Below are the code and all the weights of a small trained network. Each question names an input and a class and asks about switching units off, where a switched-off unit gives its printed mean instead of its output.

import numpy as np


def w(rows, s, z=0):
    codes = np.array(rows[::2]) - 128.0
    scale = np.full(codes.shape[1], s)
    scale[-1] = z or s
    return codes * scale


def f(y):
    return np.maximum(y, 0)


def log_softmax(a):
    a = a - a.max(-1, keepdims=True)
    return a - np.log(np.exp(a).sum(-1, keepdims=True))


def net(x, mask):
    res = np.array(x, float).reshape(1, 3) / 4 @ E
    y = f(res @ A[0][:, :-1].T + A[0][:, -1])
    res = res + np.where(mask, y, B[0][:, -1]) @ B[0][:, :-1]
    return log_softmax(res[-1] @ U[:, :-1].T + U[:, -1])


A, B = {}, {}
E = w([
[154,93,8,135,207,239,83],'x0',
[30,48,87,21,77,96,156],'x1',
[253,64,105,144,9,62,37],'x2',
],0.011)
A[0] = w([
[166,97,38,165,145,134,165,92],'N1',
[153,220,99,223,139,122,137,91],'N2',
[210,218,191,209,162,151,143,121],'N3',
[179,97,60,127,53,56,119,110],'N4',
[65,156,144,123,152,140,138,92],'N5',
[81,183,189,128,103,123,162,122],'N6',
[119,69,120,114,162,142,103,185],'N7',
[144,121,70,153,63,68,109,122],'N8',
[63,93,99,97,64,104,175,122],'N9',
[189,202,177,196,137,134,84,135],'N10',
[198,27,143,121,117,112,19,110],'N11',
[102,163,110,136,127,161,196,223],'N12',
[119,134,190,150,104,97,164,95],'N13',
[86,62,139,90,102,147,143,109],'N14',
[12,174,137,105,202,183,101,93],'N15',
[189,156,106,136,85,126,121,151],'N16',
[35,223,147,140,151,174,171,123],'N17',
[102,87,97,73,103,114,166,136],'N18',
[119,121,211,102,108,102,111,114],'N19',
[159,72,130,111,162,102,139,253],'N20',
[112,152,252,116,81,40,166,106],'N21',
[146,57,89,166,35,95,58,102],'N22',
[142,48,179,32,141,148,129,89],'N23',
[92,110,92,70,93,121,151,98],'N24',
[127,53,65,114,151,239,80,128],'N25',
[111,140,162,165,90,50,175,117],'N26',
[50,160,163,120,184,165,155,85],'N27',
[35,142,93,136,164,188,167,103],'N28',
[102,57,110,76,102,106,167,131],'N29',
[125,79,112,50,105,86,192,173],'N30',
[67,58,72,194,172,220,90,104],'N31',
[76,68,62,52,125,133,112,113],'N32',
[52,114,60,107,108,83,114,84],'N33',
[155,118,57,128,168,177,92,114],'N34',
],0.011,0.018)
B[0] = w([
[143,176,20,128,61,90,116,162],'N1',
[81,78,41,152,137,188,117,173],'N2',
[87,62,84,185,172,212,103,215],'N3',
[106,148,127,57,140,139,134,219],'N4',
[101,163,90,74,121,145,137,159],'N5',
[172,168,86,99,105,53,68,179],'N6',
[156,106,192,162,132,99,107,192],'N7',
[108,124,145,72,119,127,136,197],'N8',
[115,86,98,167,130,164,71,190],'N9',
[77,84,114,149,156,166,97,208],'N10',
[119,157,126,37,142,145,130,226],'N11',
[128,100,201,102,184,75,93,222],'N12',
[143,175,23,154,62,111,94,163],'N13',
[123,97,77,155,151,195,104,165],'N14',
[120,144,124,88,124,144,116,204],'N15',
[126,109,172,79,178,143,103,191],'N16',
[145,98,119,68,150,126,127,212],'N17',
[138,99,119,165,162,165,103,183],'N18',
[151,161,98,149,102,88,112,171],'N19',
[155,119,255,153,198,58,83,250],'N20',
[186,160,59,170,63,83,79,227],'N21',
[118,152,103,52,159,154,140,227],'N22',
[104,101,47,138,122,163,124,151],'N23',
[99,113,68,158,125,194,131,164],'N24',
[195,190,86,178,61,49,66,221],'N25',
[166,162,70,160,112,75,110,188],'N26',
[99,154,92,61,112,157,140,186],'N27',
[106,144,103,58,118,111,137,196],'N28',
[105,79,116,169,156,157,115,189],'N29',
[141,102,174,158,138,163,79,214],'N30',
[154,145,90,135,55,63,106,201],'N31',
[78,91,112,176,102,149,123,189],'N32',
[125,111,27,154,147,192,136,159],'N33',
[170,139,68,183,94,87,111,193],'N34',
],0.0095,0.019)
U = w([
[157,161,107,163,85,48,113,126],'0',
[101,68,123,183,163,197,119,110],'1',
[116,143,135,3,152,119,127,74],'2',
[140,95,240,158,197,36,114,254],'3',
[95,139,170,180,106,124,160,106],'4',
[149,135,124,158,101,104,191,87],'5',
[163,107,182,151,99,116,183,100],'6',
],0.015,0.0092)

Each question gives the input, the list of numbers given to net, and the class t.
The units are the neurons (one row each of A and B). Each row of codes is followed by its name. A weight is (code - 128) times the scale printed after its matrix; where a second scale follows, it is the last column's (A, B and U).
mask holds one flag per neuron, in row order. A switched-off neuron (its flag False) gives its mean, the last column of its row in B, instead of its output. The means were averaged over made-up inputs and are rounded, as every weight is.
A unit's drop is (log p(t) with every unit on - log p(t) with that unit switched off) / (log p(t) with every unit on - log p(t) with every unit switched off).
most important unit: the unit with the biggest drop
k most important neurons: the k neurons with the biggest drops, biggest first
drop of u: that unit's drop, to one decimal
input [6,4,-5], class 0: most important unit -> N25
input [-6,5,-6], class 0: 2 most important neurons -> N21, N6
input [7,1,-8], class 2: 2 most important neurons -> N28, N27
input [-3,4,5], class 2: 3 most important neurons -> N3, N4, N22
input [-1,-5,-5], class 1: 2 most important neurons -> N3, N11
input [0,7,8], class 2: 4 most important neurons -> N11, N22, N4, N3
input [2,4,5], class 2: 4 most important neurons -> N3, N11, N22, N4
input [6,-7,4], class 1: 3 most important neurons -> N3, N10, N2
input [7,-1,-6], class 0: 2 most important neurons -> N25, N31
input [5,4,6], class 2: 4 most important neurons -> N11, N22, N21, N4
input [2,-5,5], class 1: 2 most important neurons -> N3, N10
input [3,0,2], class 3: drop of N21 -> 0.3
input [0,3,3], class 3: drop of N8 -> 0.0
input [3,1,1], class 3: most important unit -> N21
input [3,-5,6], class 2: drop of N11 -> 0.5
input [-1,-6,8], class 2: drop of N11 -> 0.1
